Below are the code and all the weights of a small trained network. Each question names an input and a class and asks about switching units off, where a switched-off unit gives its printed mean instead of its output.

import numpy as np


def w(rows, s, z=0):
    codes = np.array(rows[::2]) - 128.0
    scale = np.full(codes.shape[1], s)
    scale[-1] = z or s
    return codes * scale


def f(y):
    return np.maximum(y, 0)


def log_softmax(a):
    a = a - a.max(-1, keepdims=True)
    return a - np.log(np.exp(a).sum(-1, keepdims=True))


def net(x, mask):
    res = np.array(x, float).reshape(1, 8) / 4 @ E
    y = f(res @ A[0][:, :-1].T + A[0][:, -1])
    res = res + np.where(mask, y, B[0][:, -1]) @ B[0][:, :-1]
    return log_softmax(res[-1] @ U[:, :-1].T + U[:, -1])


A, B = {}, {}
E = w([
[46,88,196,161,191,223,212,208,214],'x0',
[66,232,38,231,175,63,53,219,145],'x1',
[198,37,76,183,235,228,27,91,140],'x2',
[121,126,123,127,121,132,128,133,128],'x3',
[121,126,126,129,126,129,127,127,121],'x4',
[130,129,130,135,124,128,126,128,128],'x5',
[72,202,184,128,253,126,141,37,57],'x6',
[78,55,44,59,186,35,160,91,183],'x7',
],0.005)
A[0] = w([
[56,190,182,94,71,62,210,155,132,56],'n1',
[76,196,77,185,154,97,79,180,145,10],'n2',
[193,82,90,123,47,138,130,194,181,63],'n3',
[165,52,112,187,225,208,68,99,171,59],'n4',
[150,83,172,67,101,161,162,69,122,11],'n5',
[94,170,168,130,199,132,140,64,80,116],'n6',
[160,202,198,165,76,168,119,164,65,120],'n7',
[55,79,47,30,178,3,173,91,165,178],'n8',
[155,180,178,159,91,160,120,156,82,106],'n9',
[92,104,157,150,151,173,160,166,164,50],'n10',
[78,187,79,176,151,95,87,178,148,33],'n11',
[93,173,175,124,202,133,146,52,72,88],'n12',
[53,185,182,96,71,65,214,163,144,71],'n13',
[150,84,172,68,103,160,162,70,121,12],'n14',
[199,147,85,113,86,78,68,68,54,25],'n15',
[85,104,163,153,152,179,171,174,169,26],'n16',
[201,146,83,116,86,80,66,68,57,30],'n17',
[86,183,169,136,210,128,141,59,79,88],'n18',
[85,181,163,130,202,122,142,59,78,90],'n19',
[78,112,161,154,154,172,171,175,164,4],'n20',
[80,107,165,155,156,178,174,177,167,4],'n21',
[151,86,169,72,102,158,160,73,122,22],'n22',
[154,180,178,154,90,156,120,152,79,115],'n23',
[79,189,79,178,150,99,84,177,143,24],'n24',
[193,140,91,118,94,89,77,78,67,64],'n25',
],0.0062,0.0045)
B[0] = w([
[202,156,24,43,155,176,48,113,40,206],'n1',
[204,42,210,173,189,65,207,148,47,175],'n2',
[99,60,122,138,34,62,59,211,176,172],'n3',
[173,199,15,19,137,169,52,105,25,198],'n4',
[192,59,188,184,188,55,189,166,51,161],'n5',
[121,72,101,127,46,100,75,191,177,191],'n6',
[136,126,111,205,125,205,128,45,179,200],'n7',
[140,147,144,254,106,254,132,21,185,254],'n8',
[135,129,116,187,126,182,129,66,175,176],'n9',
[98,196,144,71,173,105,148,122,168,158],'n10',
[191,56,199,169,181,79,194,139,58,174],'n11',
[119,66,104,131,39,91,73,203,191,190],'n12',
[195,152,27,51,148,176,49,111,42,212],'n13',
[186,63,185,182,184,62,185,163,57,160],'n14',
[69,215,177,47,208,99,186,150,204,177],'n15',
[88,210,157,59,188,94,158,128,185,161],'n16',
[63,220,179,41,212,96,190,156,209,178],'n17',
[130,67,100,116,45,88,76,199,175,191],'n18',
[128,59,104,122,42,85,75,204,177,188],'n19',
[90,213,170,50,201,79,172,138,186,154],'n20',
[89,217,165,49,200,87,169,133,192,158],'n21',
[190,62,186,182,187,57,186,165,52,160],'n22',
[132,127,114,191,125,188,131,63,173,177],'n23',
[198,49,205,172,183,71,201,144,54,172],'n24',
[79,197,167,66,185,109,170,143,189,174],'n25',
],0.0057,0.0067)
U = w([
[210,55,208,178,191,52,206,164,20,71],'0',
[26,222,172,36,195,98,171,142,217,78],'1',
[109,124,114,142,98,147,112,122,120,254],'2',
[186,160,24,40,143,174,49,110,13,67],'3',
[93,54,117,140,2,74,69,236,209,88],'4',
[92,131,127,149,115,145,128,105,122,219],'5',
[129,132,138,250,116,220,144,5,205,89],'6',
],0.0075,0.0094)

Each question gives the input, the list of numbers given to net, and the class t.
The units are the neurons (one row each of A and B). Each row of codes is followed by its name. A weight is (code - 128) times the scale printed after its matrix; where a second scale follows, it is the last column's (A, B and U).
mask holds one flag per neuron, in row order. A switched-off neuron (its flag False) gives its mean, the last column of its row in B, instead of its output. The means were averaged over made-up inputs and are rounded, as every weight is.
A unit's drop is (log p(t) with every unit on - log p(t) with that unit switched off) / (log p(t) with every unit on - log p(t) with every unit switched off).
The circuit of an input: a set's keep is (log p(t) with only the set's units on - log p(t) with every unit switched off) / (log p(t) with every unit on - log p(t) with every unit switched off). Starting from the 12 units with the biggest drops (on a tie, the unit counted first), units are removed one at a time, each time the one whose removal leaves the highest keep (on an exact tie, the one counted first), for as long as the keep stays at least 0.8.
units of the circuit, in order: the units of the circuit, biggest drop first
unit that matters most: the unit with the biggest drop
k most important neurons: the k neurons with the biggest drops, biggest first
drop of u: that unit's drop, to one decimal
input [1,-2,-6,2,1,-1,-3,6], class 3: 2 most important neurons -> [n13; n1]
input [-5,3,3,2,1,1,-3,6], class 6: unit that matters most -> n8
input [-8,-5,-1,5,-6,8,-8,4], class 1: units of the circuit, in order -> [n17; n15]
input [-4,-2,-8,7,5,-2,-8,-4], class 3: units of the circuit, in order -> [n1; n13]
input [-5,1,-7,0,5,5,1,-3], class 3: 3 most important neurons -> [n1; n13; n8]
input [1,7,-2,5,0,7,6,0], class 0: units of the circuit, in order -> [n2; n24]
input [-2,2,-6,6,-2,0,-6,5], class 3: units of the circuit, in order -> [n13; n1]
input [1,-3,8,-4,3,-4,5,-7], class 3: 2 most important neurons -> [n4; n8]
input [-6,0,6,5,0,2,-2,2], class 1: units of the circuit, in order -> [n17; n15; n25]
input [3,0,-6,-3,-5,-3,0,7], class 6: 2 most important neurons -> [n8; n4]
input [0,6,-8,6,0,-1,5,-1], class 3: 2 most important neurons -> [n1; n13]
input [3,8,-6,6,-8,-1,-4,-6], class 0: drop of n24 -> 0.2
input [6,5,7,-5,-6,4,3,2], class 3: drop of n25 -> 0.1
input [4,4,-1,1,2,4,0,-7], class 6: drop of n19 -> 0.0
input [-1,6,-7,4,3,-7,5,6], class 3: units of the circuit, in order -> [n1]
